Below are the code and all the weights of a small trained network. Each question names an input and a class and asks about switching units off, where a switched-off unit gives its printed mean instead of its output.

import numpy as np


def w(rows, s, z=0):
    codes = np.array(rows[::2]) - 128.0
    scale = np.full(codes.shape[1], s)
    scale[-1] = z or s
    return codes * scale


def norm(h):
    return h / np.sqrt((h * h).mean(-1, keepdims=True) + 1e-5)


def f(y):
    return np.maximum(y, 0)


def log_softmax(a):
    a = a - a.max(-1, keepdims=True)
    return a - np.log(np.exp(a).sum(-1, keepdims=True))


def net(x, mask):
    res = np.array(x, float).reshape(1, 5) / 4 @ E
    u = 0
    for l in range(2):
        y = f(norm(res) @ A[l][:, :-1].T + A[l][:, -1])
        res = res + np.where(mask[u : u + 6], y, B[l][:, -1]) @ B[l][:, :-1]
        u += 6
    return log_softmax(norm(res)[-1] @ U[:, :-1].T + U[:, -1])


A, B = {}, {}
E = w([
[183,26,106,19,133,189,43,136,54,124],'x0',
[233,171,79,110,37,147,142,110,120,81],'x1',
[95,105,129,172,86,183,131,26,75,223],'x2',
[154,199,207,153,142,222,172,55,50,142],'x3',
[73,134,101,146,126,195,155,22,37,2],'x4',
],0.003)
A[0] = w([
[179,200,95,178,69,100,166,123,135,151,219],'L0N0',
[126,48,44,113,46,83,127,83,140,69,145],'L0N1',
[69,115,105,155,228,112,137,157,109,25,117],'L0N2',
[119,81,123,27,253,128,93,181,33,102,5],'L0N3',
[232,149,124,61,97,129,88,200,150,92,191],'L0N4',
[140,203,149,154,108,244,212,26,2,64,56],'L0N5',
],0.0055,0.0028)
B[0] = w([
[87,144,107,167,126,80,130,108,155,106,199],'L0N0',
[95,167,70,133,73,110,118,137,152,73,182],'L0N1',
[91,142,142,164,122,27,145,127,190,143,181],'L0N2',
[109,156,183,123,66,64,145,81,141,83,174],'L0N3',
[183,94,176,120,115,123,81,111,84,134,205],'L0N4',
[195,88,160,85,64,254,83,134,63,148,254],'L0N5',
],0.0078,0.0077)
A[1] = w([
[85,63,84,83,139,83,89,159,159,159,14],'L1N0',
[143,84,153,2,105,171,142,178,134,77,96],'L1N1',
[135,90,210,118,171,70,107,140,119,168,88],'L1N2',
[202,131,166,57,119,138,129,131,69,23,50],'L1N3',
[108,55,9,88,65,104,72,148,152,100,5],'L1N4',
[238,155,123,113,124,108,92,192,142,127,222],'L1N5',
],0.0065,0.0016)
B[1] = w([
[172,186,145,173,170,188,153,86,45,131,174],'L1N0',
[232,193,168,241,169,201,71,137,77,103,213],'L1N1',
[59,59,22,27,141,232,120,128,217,67,197],'L1N2',
[180,187,253,205,63,178,74,142,52,193,254],'L1N3',
[148,203,202,210,83,142,162,70,122,115,214],'L1N4',
[68,15,101,47,219,196,144,195,93,221,224],'L1N5',
],0.0061,0.0052)
U = w([
[75,61,41,42,231,184,152,187,180,184,125],'0',
[216,164,31,37,230,77,254,105,30,71,1],'1',
[84,202,124,185,72,37,171,111,213,79,174],'2',
[197,113,203,130,75,219,59,127,39,148,158],'3',
],0.012,0.0094)

Each question gives the input, the list of numbers given to net, and the class t.
The units are the neurons (one row each of A and B). Each row of codes is followed by its name. A weight is (code - 128) times the scale printed after its matrix; where a second scale follows, it is the last column's (A, B and U).
mask holds one flag per neuron, layer by layer. A switched-off neuron (its flag False) gives its mean, the last column of its row in B, instead of its output. The means were averaged over made-up inputs and are rounded, as every weight is.
A unit's drop is (log p(t) with every unit on - log p(t) with that unit switched off) / (log p(t) with every unit on - log p(t) with every unit switched off).
The circuit of an input: a set's keep is (log p(t) with only the set's units on - log p(t) with every unit switched off) / (log p(t) with every unit on - log p(t) with every unit switched off). Starting from all 12 units, units are removed one at a time, each time the one whose removal leaves the highest keep (on an exact tie, the one counted first), for as long as the keep stays at least 0.8.
circuit, biggest first: the units of the circuit, biggest drop first
k most important neurons: the k neurons with the biggest drops, biggest first
k most important neurons of layer l: the k neurons of layer l with the biggest drops, biggest first
drop of u: that unit's drop, to one decimal
input [4,-7,-8,-2,-2], class 2: circuit, biggest first	[L0N5]
input [-1,6,-1,-2,-8], class 0: circuit, biggest first	[L0N5; L1N5]
input [3,-3,6,0,-3], class 0: circuit, biggest first	[L0N5; L1N3; L1N2]
input [8,-2,-7,0,5], class 2: 3 most important neurons	[L0N3; L0N5; L0N2]
input [-4,-4,-2,5,-2], class 2: 2 most important neurons of layer 0	[L0N5; L0N4]
input [-6,-7,1,-5,-4], class 0: 2 most important neurons	[L0N1; L1N2]
input [1,4,7,4,-8], class 0: 3 most important neurons of layer 0	[L0N5; L0N1; L0N3]
input [0,3,-5,-5,-7], class 0: 2 most important neurons	[L1N5; L0N5]
input [-7,-5,-1,7,-7], class 2: 2 most important neurons	[L0N5; L1N5]
input [3,-7,-4,3,-7], class 0: 2 most important neurons	[L0N5; L1N2]
input [-6,4,-6,4,-4], class 0: 3 most important neurons of layer 1	[L1N5; L1N4; L1N3]
input [-7,4,-7,1,-3], class 2: drop of L0N2	-0.2
